Here is a tiny trained network, its code and every weight. The questions are about switching its units off for an input and a target symbol, where a switched-off unit gives its printed mean instead of its output.

import numpy as np


def w(rows, s, z=0):
    codes = np.array(rows[::2]) - 128.0
    scale = np.full(codes.shape[1], s)
    scale[-1] = z or s
    return codes * scale


def norm(h):
    return h / np.sqrt((h * h).mean(-1, keepdims=True) + 1e-5)


def f(y):
    return np.maximum(y, 0)


def softmax(a):
    e = np.exp(a - a.max(-1, keepdims=True))
    return e / e.sum(-1, keepdims=True)


def log_softmax(a):
    a = a - a.max(-1, keepdims=True)
    return a - np.log(np.exp(a).sum(-1, keepdims=True))


def net(x, mask):
    ids = ['αδηθξσφψ'.index(c) for c in x.split()]
    T = len(ids)
    res = E[ids] + P[:T]
    u = 0
    for l in range(2):
        q, k, v = (norm(res) @ M[l].T for M in (Q, K, V))
        z = softmax(np.where(np.tri(T) > 0, q @ k.T / 2**0.5, -1e9)) @ v
        res = res + np.where(mask[u], z, O[l][:, -1]) @ O[l][:, :-1]
        u += 1
        y = f(norm(res) @ A[l][:, :-1].T + A[l][:, -1])
        res = res + np.where(mask[u : u + 4], y, B[l][:, -1]) @ B[l][:, :-1]
        u += 4
    return log_softmax(norm(res)[-1] @ U[:, :-1].T + U[:, -1])


Q, K, V, O, A, B = {}, {}, {}, {}, {}, {}
E = w([
[94,195,132,146,3,181],'α',
[170,103,22,109,232,75],'δ',
[122,110,209,130,184,95],'η',
[106,146,83,74,145,57],'θ',
[182,98,131,21,116,58],'ξ',
[144,177,81,151,146,74],'σ',
[113,103,198,134,178,109],'φ',
[141,101,212,119,170,114],'ψ',
],0.021)
P = w([
[124,124,127,251,90,99],'0',
[108,104,130,39,200,107],'1',
[91,89,136,29,189,119],'2',
[105,97,140,47,193,104],'3',
[124,109,129,50,187,114],'4',
[119,137,130,44,178,127],'5',
[110,133,136,33,177,137],'6',
[111,134,149,23,169,149],'7',
[98,142,133,35,175,145],'8',
[98,156,131,49,177,139],'9',
[91,151,143,33,171,145],'10',
],0.011)
Q[0] = w([
[65,109,253,134,204,123],'L0H0',
[81,108,79,130,67,137],'L0H0',
],0.014)
K[0] = w([
[198,53,159,230,93,9],'L0H0',
[177,170,98,67,73,175],'L0H0',
],0.012)
V[0] = w([
[199,104,165,25,80,70],'L0H0',
[160,141,232,135,1,108],'L0H0',
],0.0095)
O[0] = w([
[192,249,109,21,104,81,136],'L0H0',
[173,188,90,155,173,156,252],'L0H0',
],0.015,0.0035)
A[0] = w([
[82,17,54,45,35,254,6],'L0N0',
[161,169,165,161,62,189,130],'L0N1',
[128,51,50,116,152,99,119],'L0N2',
[136,108,89,168,144,74,124],'L0N3',
],0.017,0.023)
B[0] = w([
[46,252,208,209,203,98,128],'L0N0',
[124,130,165,136,68,159,252],'L0N1',
[198,195,140,120,117,120,234],'L0N2',
[135,125,116,81,140,98,188],'L0N3',
],0.025,0.0038)
Q[1] = w([
[114,91,130,136,192,85],'L1H0',
[72,128,252,134,213,163],'L1H0',
],0.023)
K[1] = w([
[150,126,98,153,139,62],'L1H0',
[108,53,152,255,108,60],'L1H0',
],0.022)
V[1] = w([
[161,103,151,243,10,186],'L1H0',
[233,249,188,42,117,93],'L1H0',
],0.013)
O[1] = w([
[180,181,201,240,66,146,124],'L1H0',
[167,194,251,24,205,48,255],'L1H0',
],0.014,0.0089)
A[1] = w([
[121,173,157,156,6,161,40],'L1N0',
[162,193,113,204,63,141,8],'L1N1',
[60,50,141,121,118,183,95],'L1N2',
[95,66,80,101,215,131,94],'L1N3',
],0.016,0.013)
B[1] = w([
[140,204,167,93,97,251,196],'L1N0',
[82,169,171,8,45,192,176],'L1N1',
[145,157,137,161,132,43,207],'L1N2',
[95,209,135,138,118,165,252],'L1N3',
],0.02,0.011)
U = w([
[244,151,1,72,104,65,199],'α',
[104,237,65,166,165,125,3],'δ',
[62,46,214,149,236,211,64],'η',
[62,101,145,122,54,51,71],'θ',
[213,128,186,214,210,129,36],'ξ',
[160,32,65,161,184,193,235],'σ',
[5,52,65,20,105,178,138],'φ',
[108,129,152,97,45,181,119],'ψ',
],0.0096,0.0072)

Each question gives the input, a string of symbols that net reads in full, and the target symbol t.
The units are the heads (2 rows each of Q, K, V and O) and the neurons (one row each of A and B). Each row of codes is followed by its name. A weight is (code - 128) times the scale printed after its matrix; where a second scale follows, it is the last column's (O, A, B and U).
mask holds one flag per unit, layer by layer, with each layer's heads first. A switched-off unit (its flag False) gives its mean, the last column of its rows in O or B, instead of its output. The means were averaged over made-up inputs and are rounded, as every weight is.
A unit's drop is (log p(t) with every unit on - log p(t) with that unit switched off) / (log p(t) with every unit on - log p(t) with every unit switched off).
The circuit of an input: a set's keep is (log p(t) with only the set's units on - log p(t) with every unit switched off) / (log p(t) with every unit on - log p(t) with every unit switched off). Starting from all 10 units, units are removed one at a time, each time the one whose removal leaves the highest keep (on an exact tie, the one counted first), for as long as the keep stays at least 0.8.
units of the circuit, in order: the units of the circuit, biggest drop first
unit that matters most: the unit with the biggest drop
k most important neurons: the k neurons with the biggest drops, biggest first
top k neurons in layer l: the k neurons of layer l with the biggest drops, biggest first
drop when u is switched off: that unit's drop, to one decimal
input θ ψ θ α δ φ, target φ: top neuron in layer 0	(L0N3)
input η ψ φ θ δ φ, target δ: top 3 neurons in layer 0	(L0N3, L0N1, L0N2)
input φ φ η δ ψ η, target σ: top 2 neurons in layer 0	(L0N1, L0N3)
input σ η δ η η η α φ, target η: units of the circuit, in order	(L0H0, L1N1)
input η δ α α ψ θ δ φ ψ, target δ: top 2 neurons in layer 0	(L0N3, L0N1)
input θ η θ η ψ ψ φ, target φ: units of the circuit, in order	(L1H0, L0N2)
input δ α α η θ η ψ η α δ η, target θ: units of the circuit, in order	(L0H0, L1N2, L1H0, L0N2)
input θ δ α η φ η η δ ξ ψ, target φ: 2 most important neurons	(L0N2, L0N1)
input θ φ ψ η, target φ: units of the circuit, in order	(L1H0, L0N2, L0H0)
input ψ ψ φ φ η φ α ψ δ ψ φ, target ξ: top 3 neurons in layer 0	(L0N1, L0N3, L0N2)
input ψ θ η δ φ, target ξ: top 2 neurons in layer 0	(L0N1, L0N2)
input ψ σ φ ψ θ η, target ξ: top 3 neurons in layer 0	(L0N1, L0N2, L0N3)
input η α η α ψ η, target δ: top 2 neurons in layer 1	(L1N3, L1N2)
input η ξ η η α φ α α θ η, target δ: unit that matters most	L1H0
input σ φ α ξ α φ, target η: top 3 neurons in layer 0	(L0N2, L0N3, L0N1)
input ψ η α φ ψ, target ξ: top 3 neurons in layer 0	(L0N1, L0N2, L0N3)
input δ δ θ α φ ξ η η α ψ, target θ: drop when L0N3 is switched off	0.0
input ξ η δ φ ψ δ η, target α: drop when L0H0 is switched off	1.3
input η ψ φ δ φ, target δ: drop when L0N2 is switched off	0.7
input θ φ φ η δ φ φ η, target φ: top neuron in layer 0	(L0N2)
